How the nodes are linked:
w738: ^>w896, !>w873, §>w973, +>w498, @>w147, &>w955
w972: ^>w549, !>w298, §>w296, +>w241, @>w3, &>w552
w51: ^>w519, !>w949, §>w477, +>w905, @>w874, &>w797
w560: ^>w84, !>w942, §>w42, +>w551, @>w381, &>w428
w949: ^>w122, !>w891, §>w280, +>w51, @>w678, &>w758
w461: ^>w322, !>w152, §>w409, +>w243, @>w932, &>w217
w213: ^>w552, !>w551, §>w811, +>w296, @>w298, &>w381
w85: ^>w923, !>w685, §>w217, +>w322, @>w688, &>w972
w122: ^>w243, !>w373, §>w797, +>w519, @>w46, &>w409
w803: ^>w761, !>w276, §>w694, +>w188, @>w246, &>w244
w571: ^>w428, !>w166, §>w624, +>w42, @>w942, &>w404
w152: ^>w85, !>w701, §>w255, +>w461, @>w999, &>w450
w404: ^>w276, !>w146, §>w761, +>w817, @>w694, &>w498
w874: ^>w263, !>w678, §>w51, +>w873, @>w955, &>w122
w817: ^>w803, !>w404, §>w166, +>w942, @>w428, &>w419
w319: ^>w551, !>w451, §>w552, +>w549, @>w811, &>w42
w660: ^>w298, !>w811, §>w549, +>w450, @>w296, &>w551
w255: ^>w217, !>w923, §>w688, +>w409, @>w152, &>w887
w296: ^>w89, !>w213, §>w660, +>w685, @>w972, &>w414
w973: ^>w371, !>w905, §>w662, +>w468, @>w738, &>w874
w244: ^>w468, !>w929, §>w345, +>w705, @>w54, &>w662
w905: ^>w955, !>w51, §>w471, +>w973, @>w873, &>w678
w705: ^>w146, !>w244, §>w276, +>w246, @>w761, &>w731
w188: ^>w166, !>w803, §>w428, +>w84, @>w624, &>w705
w166: ^>w694, !>w761, §>w246, +>w571, @>w817, &>w146
w146: ^>w345, !>w468, §>w54, +>w404, @>w419, &>w738
w43: ^>w942, !>w624, §>w84, +>w451, @>w42, &>w166
w451: ^>w560, !>w43, §>w103, +>w319, @>w75, &>w571
w103: ^>w42, !>w84, §>w381, +>w552, @>w451, &>w624
w276: ^>w54, !>w345, §>w419, +>w803, @>w705, &>w929
w414: ^>w451, !>w381, §>w551, +>w298, @>w552, &>w84
w932: ^>w101, !>w999, §>w461, +>w891, @>w758, &>w85
w298: ^>w319, !>w414, §>w213, +>w972, @>w89, &>w103
w896: ^>w905, !>w59, §>w371, +>w929, @>w662, &>w477
w498: ^>w929, !>w738, §>w468, +>w419, @>w345, &>w371
w477: ^>w678, !>w280, §>w263, +>w471, @>w51, &>w891
w624: ^>w817, !>w246, §>w188, +>w43, @>w571, &>w761
w468: ^>w147, !>w973, §>w731, +>w146, @>w498, &>w873
w217: ^>w241, !>w450, §>w701, +>w999, @>w85, &>w296
w811: ^>w414, !>w75, §>w319, +>w660, @>w213, &>w560
w147: ^>w662, !>w371, §>w738, +>w345, @>w929, &>w59
w551: ^>w103, !>w560, §>w75, +>w213, @>w414, &>w219
w84: ^>w571, !>w188, §>w219, +>w103, @>w43, &>w246
w797: ^>w13, !>w758, §>w891, +>w678, @>w122, &>w101
w322: ^>w255, !>w85, §>w999, +>w758, @>w101, &>w241
w89: ^>w811, !>w552, §>w298, +>w3, @>w549, &>w451
w381: ^>w43, !>w219, §>w560, +>w414, @>w103, &>w188
w371: ^>w471, !>w955, §>w873, +>w147, @>w896, &>w263
w758: ^>w409, !>w322, §>w932, +>w797, @>w373, &>w688
w923: ^>w450, !>w3, §>w241, +>w255, @>w701, &>w549
w42: ^>w219, !>w571, §>w43, +>w75, @>w560, &>w817
w552: ^>w75, !>w103, §>w414, +>w89, @>w319, &>w43
w263: ^>w949, !>w46, §>w519, +>w59, @>w477, &>w243
w54: ^>w498, !>w731, §>w244, +>w761, @>w146, &>w973
w471: ^>w874, !>w477, §>w59, +>w662, @>w905, &>w949
w450: ^>w972, !>w660, §>w887, +>w217, @>w685, &>w213
w942: ^>w188, !>w817, §>w571, +>w560, @>w219, &>w694
w59: ^>w51, !>w263, §>w955, +>w896, @>w471, &>w280
w891: ^>w373, !>w932, §>w243, +>w949, @>w797, &>w322
w694: ^>w705, !>w419, §>w404, +>w428, @>w803, &>w345
w46: ^>w891, !>w13, §>w122, +>w263, @>w280, &>w461
w409: ^>w999, !>w255, §>w101, +>w13, @>w461, &>w701
w243: ^>w758, !>w461, §>w13, +>w280, @>w891, &>w999
w955: ^>w477, !>w519, §>w874, +>w371, @>w59, &>w46
w999: ^>w688, !>w217, §>w152, +>w932, @>w322, &>w685
w13: ^>w932, !>w409, §>w373, +>w46, @>w243, &>w152
w929: ^>w973, !>w896, §>w147, +>w244, @>w731, &>w471
w219: ^>w624, !>w428, §>w942, +>w381, @>w84, &>w803
w75: ^>w381, !>w42, §>w451, +>w811, @>w551, &>w942
w419: ^>w244, !>w498, §>w146, +>w694, @>w276, &>w147
w688: ^>w701, !>w241, §>w85, +>w101, @>w255, &>w3
w519: ^>w280, !>w122, §>w678, +>w955, @>w263, &>w13
w701: ^>w685, !>w887, §>w923, +>w152, @>w217, &>w660
w241: ^>w887, !>w972, §>w685, +>w688, @>w923, &>w89
w549: ^>w213, !>w319, §>w89, +>w887, @>w660, &>w75
w662: ^>w873, !>w471, §>w896, +>w731, @>w973, &>w51
w873: ^>w59, !>w874, §>w905, +>w738, @>w371, &>w519
w345: ^>w731, !>w147, §>w498, +>w276, @>w244, &>w896
w246: ^>w404, !>w705, §>w803, +>w624, @>w166, &>w54
w280: ^>w797, !>w243, §>w46, +>w477, @>w949, &>w932
w685: ^>w3, !>w296, §>w450, +>w85, @>w241, &>w298
w101: ^>w152, !>w688, §>w322, +>w373, @>w409, &>w923
w761: ^>w419, !>w54, §>w705, +>w166, @>w404, &>w468
w678: ^>w46, !>w797, §>w949, +>w874, @>w519, &>w373
w887: ^>w296, !>w549, §>w3, +>w701, @>w450, &>w811
w428: ^>w246, !>w694, §>w817, +>w219, @>w188, &>w276
w373: ^>w461, !>w101, §>w758, +>w122, @>w13, &>w255
w3: ^>w660, !>w89, §>w972, +>w923, @>w887, &>w319
w731: ^>w738, !>w662, §>w929, +>w54, @>w468, &>w905

The rows follow the links: the fewer symbols apart two nodes are, the more alike their rows tend to be.

Each row is also shifted at random along 3 hidden directions that mean nothing.

Some nodes, each with a row of numbers:
w932: [418,-136,342,-249,-118,376,-142,-395,17,64,111,339,-434,38,-383,371,353,-57,-373,-26,-108,8,-354,-233,494,-304,31,-496,221,-169,313,55,655,-91,-121]
w731: [-397,-9,166,-59,64,-352,73,164,-263,323,-524,-69,351,-90,353,12,-430,-202,-141,13,152,132,250,-118,-445,16,-53,355,78,120,50,116,-429,192,96]
w75: [484,33,-398,299,143,32,-92,141,234,-366,376,-19,-62,68,-154,-351,130,264,344,23,34,-273,101,357,-1,93,-44,105,-307,-188,-216,-246,119,-44,6]
w322: [218,50,156,-232,-141,438,10,-342,-10,-18,329,73,-328,0,-190,250,402,-61,-84,-21,-182,165,-427,-214,473,-54,93,-518,175,92,209,51,195,-73,-259]
w942: [-300,35,-437,288,258,-291,-157,248,-19,-220,110,-21,185,26,201,-489,-158,45,318,16,111,-247,326,377,-333,126,-115,393,-372,-250,-47,-323,-315,275,-174]
w166: [210,-44,-171,179,276,-370,-185,185,-122,-15,-136,52,213,6,191,-414,-271,-94,50,19,160,-255,343,289,-382,36,-131,413,-262,-331,103,-215,-239,361,-205]
w103: [309,34,-382,269,230,-41,-207,87,75,-325,370,56,-43,66,-21,-422,69,121,297,-4,35,-367,138,389,-75,113,-81,148,-353,-333,4,-327,-20,217,-296]
w624: [1013,106,-156,193,47,-239,132,314,153,-139,-10,-274,285,20,207,-257,-209,194,299,29,94,-75,286,185,-293,178,-8,379,-139,158,-411,15,-294,-86,301]
w43: [589,6,-285,251,212,-164,-186,148,59,-258,220,48,35,34,39,-402,-28,75,236,36,94,-320,211,357,-168,68,-100,237,-338,-279,-28,-307,-43,188,-142]
w560: [567,-14,-324,234,252,-89,-222,99,4,-270,280,103,-8,44,23,-456,42,49,233,14,46,-365,149,380,-95,74,-116,174,-352,-387,93,-340,-76,283,-312]
w345: [638,-48,315,-83,106,-317,-15,72,-298,329,-482,42,311,-75,330,-23,-350,-304,-250,5,111,35,241,-118,-343,-18,-85,307,47,-49,223,68,-348,301,-50]
w243: [-249,-89,285,-244,-181,273,68,-205,80,124,-63,105,-215,23,-296,459,160,18,-275,-17,-57,167,-256,-285,345,-195,49,-391,317,86,54,245,460,-293,198]
w280: [-459,-36,328,-298,-179,131,109,-223,-144,288,-203,43,-84,-52,-1,406,41,-180,-303,-3,-57,301,-223,-368,161,-100,68,-250,308,191,192,234,31,-50,-42]
w738: [-240,18,273,-120,-83,-285,205,170,-165,372,-569,-198,380,-116,325,164,-407,-176,-152,16,101,272,168,-253,-330,23,25,280,214,291,-92,275,-417,-35,282]
w811: [193,-95,-386,247,186,117,-257,0,273,-404,516,221,-310,111,-373,-335,266,245,180,27,9,-424,30,439,179,-81,-107,-72,-301,-480,-56,-341,508,0,-109]
w905: [-301,55,355,-229,-171,-142,262,26,-256,406,-496,-173,267,-96,320,313,-260,-251,-225,11,-2,395,-22,-362,-206,23,78,82,297,407,23,347,-433,-16,167]
w276: [-436,-57,-41,90,290,-416,-171,140,-335,146,-323,142,311,-57,371,-319,-383,-293,-86,17,153,-163,368,146,-493,71,-143,452,-208,-313,270,-160,-437,538,-344]
w371: [-7,66,396,-228,-138,-165,278,72,-198,407,-538,-214,343,-95,310,276,-321,-197,-219,1,19,372,79,-361,-232,37,78,131,294,402,0,354,-434,-22,229]
w873: [-1224,-191,198,-100,17,-278,22,81,-116,316,-569,99,152,-51,0,185,-364,-134,-316,10,144,54,173,-139,-271,-201,-115,210,159,-83,66,182,95,15,248]
w468: [634,-62,372,-119,104,-282,-41,28,-346,374,-503,97,283,-85,309,36,-340,-355,-342,-14,103,48,196,-135,-326,-59,-96,254,96,-69,292,88,-306,346,-119]
w419: [530,-76,156,24,119,-397,-6,205,-95,202,-445,2,295,-40,176,-103,-410,-85,-128,36,165,-52,341,61,-388,-67,-87,414,-24,-94,-65,69,-132,111,241]
w955: [-362,-64,376,-191,-214,-81,236,34,-10,334,-518,-102,130,-35,1,410,-259,-24,-295,26,59,303,13,-358,-73,-128,49,13,359,314,-131,392,78,-298,516]
w404: [561,-108,62,70,303,-359,-247,113,-188,101,-282,216,185,-10,129,-321,-329,-204,-173,0,192,-295,377,209,-372,-107,-196,412,-176,-429,230,-158,-48,407,-183]
w298: [-397,-21,-478,291,107,104,-164,67,294,-435,491,54,-242,108,-324,-302,248,315,335,7,-21,-320,10,393,150,24,-54,-50,-324,-269,-195,-299,385,-127,-34]
w414: [65,56,-450,267,166,-1,-189,81,133,-379,456,28,-119,62,-92,-412,183,175,345,22,-13,-344,57,370,23,118,-50,57,-347,-267,-72,-329,61,109,-249]
w101: [-321,67,65,-175,-232,402,139,-248,52,-40,280,-70,-243,37,-101,312,339,33,-9,-41,-176,227,-410,-213,396,51,130,-452,192,285,45,120,42,-182,-82]
w13: [-791,18,169,-223,-195,280,95,-220,-68,105,43,22,-180,-30,-73,343,196,-79,-140,-21,-131,239,-325,-275,270,-12,116,-385,244,218,142,140,54,-102,-113]
w874: [-80,-100,504,-333,-21,-21,-37,-248,-406,390,-410,253,3,-85,120,312,-79,-413,-479,-39,-2,177,-83,-338,-22,-166,-23,-114,261,-55,534,144,-117,284,-309]
w923: [-247,250,-241,-40,-213,420,161,-157,50,-239,552,-254,-178,45,90,51,390,82,384,-10,-232,200,-394,-56,339,317,206,-370,-2,404,-55,-35,-338,-89,-299]
w213: [547,204,-335,102,83,227,-88,-112,-89,-299,645,-86,-129,23,180,-354,381,-14,388,-11,-146,-78,-175,219,177,299,46,-137,-283,12,179,-274,-433,291,-637]

The symbols that take the first to the second take the third to the fourth, perhaps in another order. What is the fourth?
Answers are names.
[-665,45,-299,83,-122,345,4,-85,274,-322,477,-42,-280,59,-280,30,369,265,231,-15,-127,-48,-262,65,353,39,98,-304,-38,59,-161,-98,333,-266,22]
to [-334,108,-196,-23,-134,394,66,-185,102,-215,485,-84,-262,35,-132,87,417,87,198,-14,-187,97,-316,-41,385,116,120,-401,29,189,-19,-48,45,-125,-213]
as [-11,-62,457,-345,-132,53,47,-238,-303,380,-319,131,-3,-57,84,396,-15,-327,-422,-46,-43,249,-190,-399,91,-112,68,-200,346,117,374,232,-76,157,-176]
to w51

[349,73,-299,248,215,-250,-133,187,-95,-136,92,-32,187,1,247,-433,-187,-23,260,17,75,-219,263,308,-303,171,-61,345,-335,-160,18,-274,-391,308,-207]
to [698,166,-274,226,100,-186,77,299,69,-174,107,-290,257,-21,222,-360,-163,130,374,43,65,-73,234,232,-279,229,-27,349,-217,135,-297,-96,-421,27,99]
as [737,18,-181,64,-41,359,-79,-136,242,-338,582,41,-341,79,-297,-72,410,208,182,-10,-124,-129,-232,170,392,6,54,-332,-107,-110,-58,-124,326,-178,-110]
to w3

[170,-36,-91,-2,-34,387,-169,-244,167,-237,488,206,-407,83,-366,39,448,98,23,0,-157,-152,-291,104,490,-74,20,-426,-39,-223,145,-163,512,-73,-228]
to [-464,86,-414,156,5,231,-68,-80,130,-377,589,-23,-240,98,-166,-198,368,174,334,-22,-135,-146,-198,218,275,119,29,-234,-208,-104,-27,-251,86,-5,-296]
as [110,190,-404,139,-145,244,162,90,376,-413,551,-322,-140,107,-158,-109,296,408,482,10,-118,1,-163,168,250,215,142,-185,-115,297,-480,-68,9,-388,217]
to w319

[558,-118,320,-77,90,-335,-22,103,-174,329,-540,82,251,-66,159,37,-374,-189,-283,2,161,7,289,-87,-364,-141,-82,315,69,-119,88,104,-73,164,157]
to [-116,-107,384,-149,-63,-229,76,32,-162,400,-585,19,240,-86,125,217,-323,-209,-334,5,89,169,152,-231,-250,-128,-36,167,244,94,72,261,-100,40,219]
as [-257,122,112,-217,-292,360,205,-194,52,42,173,-170,-169,-20,-68,367,306,36,37,-34,-210,322,-388,-308,377,58,179,-428,264,449,-51,189,-24,-269,19]
to w85

[-509,-171,105,25,280,-453,-184,120,-268,240,-502,212,250,-58,188,-133,-400,-280,-282,14,191,-179,341,80,-427,-140,-172,419,-63,-353,264,-54,-91,395,-106]
to [225,-114,209,-37,164,-394,-124,113,-250,263,-455,137,247,-57,243,-99,-391,-238,-247,8,152,-74,305,-5,-380,-94,-131,365,-26,-205,196,8,-185,324,-22]
as [-388,-85,292,-255,-140,250,15,-260,-67,179,-75,171,-214,-2,-192,386,161,-126,-313,-59,-99,139,-260,-295,309,-169,33,-376,279,-8,250,152,339,-65,-85]
to w797

[797,-162,487,-161,57,-252,-80,-7,-204,383,-573,192,182,-50,51,169,-315,-260,-464,7,151,50,197,-165,-232,-243,-95,167,155,-189,237,168,126,113,154]
to [-646,-127,342,-185,-25,-166,31,-70,-251,371,-519,115,126,-49,105,250,-232,-271,-361,7,71,157,37,-258,-150,-139,-34,65,226,13,209,183,-53,123,57]
as [-124,60,49,-213,-12,421,-173,-466,-280,-66,465,238,-375,-14,-18,95,491,-275,-106,-84,-238,16,-478,-126,455,16,52,-539,29,-138,617,-177,-73,359,-858]
to w685

[-751,180,-442,92,-11,283,-23,-99,1,-349,635,-97,-189,28,5,-144,413,82,374,-13,-187,-61,-269,153,272,251,71,-263,-205,50,54,-269,-221,97,-463]
to [304,10,-404,269,111,100,-127,65,302,-395,486,6,-172,72,-244,-311,200,303,290,19,-11,-297,4,365,139,43,-20,6,-294,-253,-205,-254,293,-68,-8]
as [8,-63,-257,193,409,-324,-353,60,-273,-96,44,237,139,-24,218,-525,-160,-210,50,21,134,-390,321,361,-351,71,-202,380,-408,-541,363,-408,-295,663,-596]
to w276

[664,193,-354,233,49,-45,45,217,158,-299,316,-238,103,23,112,-352,19,221,468,7,-3,-102,116,274,-117,257,33,183,-259,99,-277,-169,-317,6,-7]
to [599,79,-14,89,173,-362,-38,201,-230,95,-188,-108,343,-84,389,-274,-300,-155,66,40,85,-38,282,84,-403,145,-82,384,-152,-4,80,-62,-536,361,-164]
as [-383,-103,-25,163,80,-464,51,359,77,134,-504,-104,330,-43,90,-110,-484,77,-44,50,213,-49,443,85,-473,-58,-86,527,-39,-23,-327,95,-19,-101,566]
to w905

[210,-200,-149,242,404,-358,-375,146,-16,-79,-162,342,55,21,-62,-422,-226,-57,-94,41,218,-490,396,422,-323,-169,-241,405,-347,-672,162,-313,262,379,-141]
to [180,-60,71,82,193,-414,-74,193,-170,170,-391,54,313,-10,200,-206,-395,-161,-104,17,151,-130,351,93,-412,-19,-111,427,-82,-182,50,-41,-255,256,15]
as [-586,-67,328,-255,-160,172,66,-217,-145,219,-133,89,-141,-30,-53,377,113,-175,-297,-36,-80,235,-256,-315,235,-119,53,-307,288,104,263,158,115,-9,-111]
to w461

[94,23,204,-20,-16,-374,159,223,-80,269,-532,-169,388,-58,261,67,-441,-94,-142,34,153,162,303,-127,-408,2,-32,379,118,190,-163,222,-302,-23,373]
to [-511,-106,332,-154,49,-288,-47,-34,-320,364,-542,147,193,-93,202,145,-299,-323,-361,0,127,90,125,-204,-253,-116,-67,170,127,-90,306,123,-134,254,-77]
as [92,-121,35,124,300,-404,-230,132,-185,121,-346,221,215,-24,147,-271,-368,-205,-167,8,210,-246,397,160,-430,-106,-168,427,-181,-416,200,-175,-107,385,-122]
to w468

[1022,231,-132,9,-202,420,192,-73,237,-283,570,-312,-182,26,-34,29,401,241,334,-31,-211,147,-321,3,422,233,183,-343,17,421,-294,24,-115,-296,-20]
to [111,157,-215,23,-156,394,106,-141,165,-258,543,-145,-256,31,-139,56,416,160,280,-19,-208,46,-350,4,401,135,158,-372,-12,259,-109,-12,-5,-198,-110]
as [471,173,-256,44,-22,308,-34,-144,39,-300,622,-87,-230,39,-25,-170,391,100,304,-24,-178,-45,-272,107,316,204,89,-281,-186,88,61,-208,-149,49,-434]
to w450

[-126,-143,467,-306,-81,132,-50,-256,-182,305,-278,248,-133,-21,-87,364,53,-250,-486,-44,-14,151,-188,-332,160,-228,1,-220,278,-65,377,182,231,63,-121]
to [224,-92,455,-313,-196,230,86,-257,-54,257,-234,128,-155,-29,-174,478,132,-130,-395,-20,-73,240,-267,-380,276,-206,71,-321,364,91,189,272,325,-145,129]
as [316,-33,-103,174,192,-370,-63,261,-34,38,-224,-40,298,-4,183,-299,-330,-17,78,24,162,-158,389,199,-421,36,-91,434,-209,-138,-118,-64,-216,157,106]
to w761

[-851,76,116,-244,-126,302,25,-338,-253,104,165,69,-207,-15,63,240,301,-259,-100,-41,-168,214,-421,-293,263,64,110,-403,173,150,388,15,-226,161,-528]
to [-606,121,-125,-45,-212,362,157,-119,216,-173,394,-141,-219,36,-176,211,360,167,173,-14,-169,178,-351,-120,392,86,158,-380,96,271,-142,80,139,-314,74]
as [120,35,-464,291,161,-54,-133,169,159,-347,376,-17,-26,73,-46,-397,73,237,376,18,32,-290,133,412,-28,105,-56,150,-349,-214,-193,-275,43,61,-79]
to w942

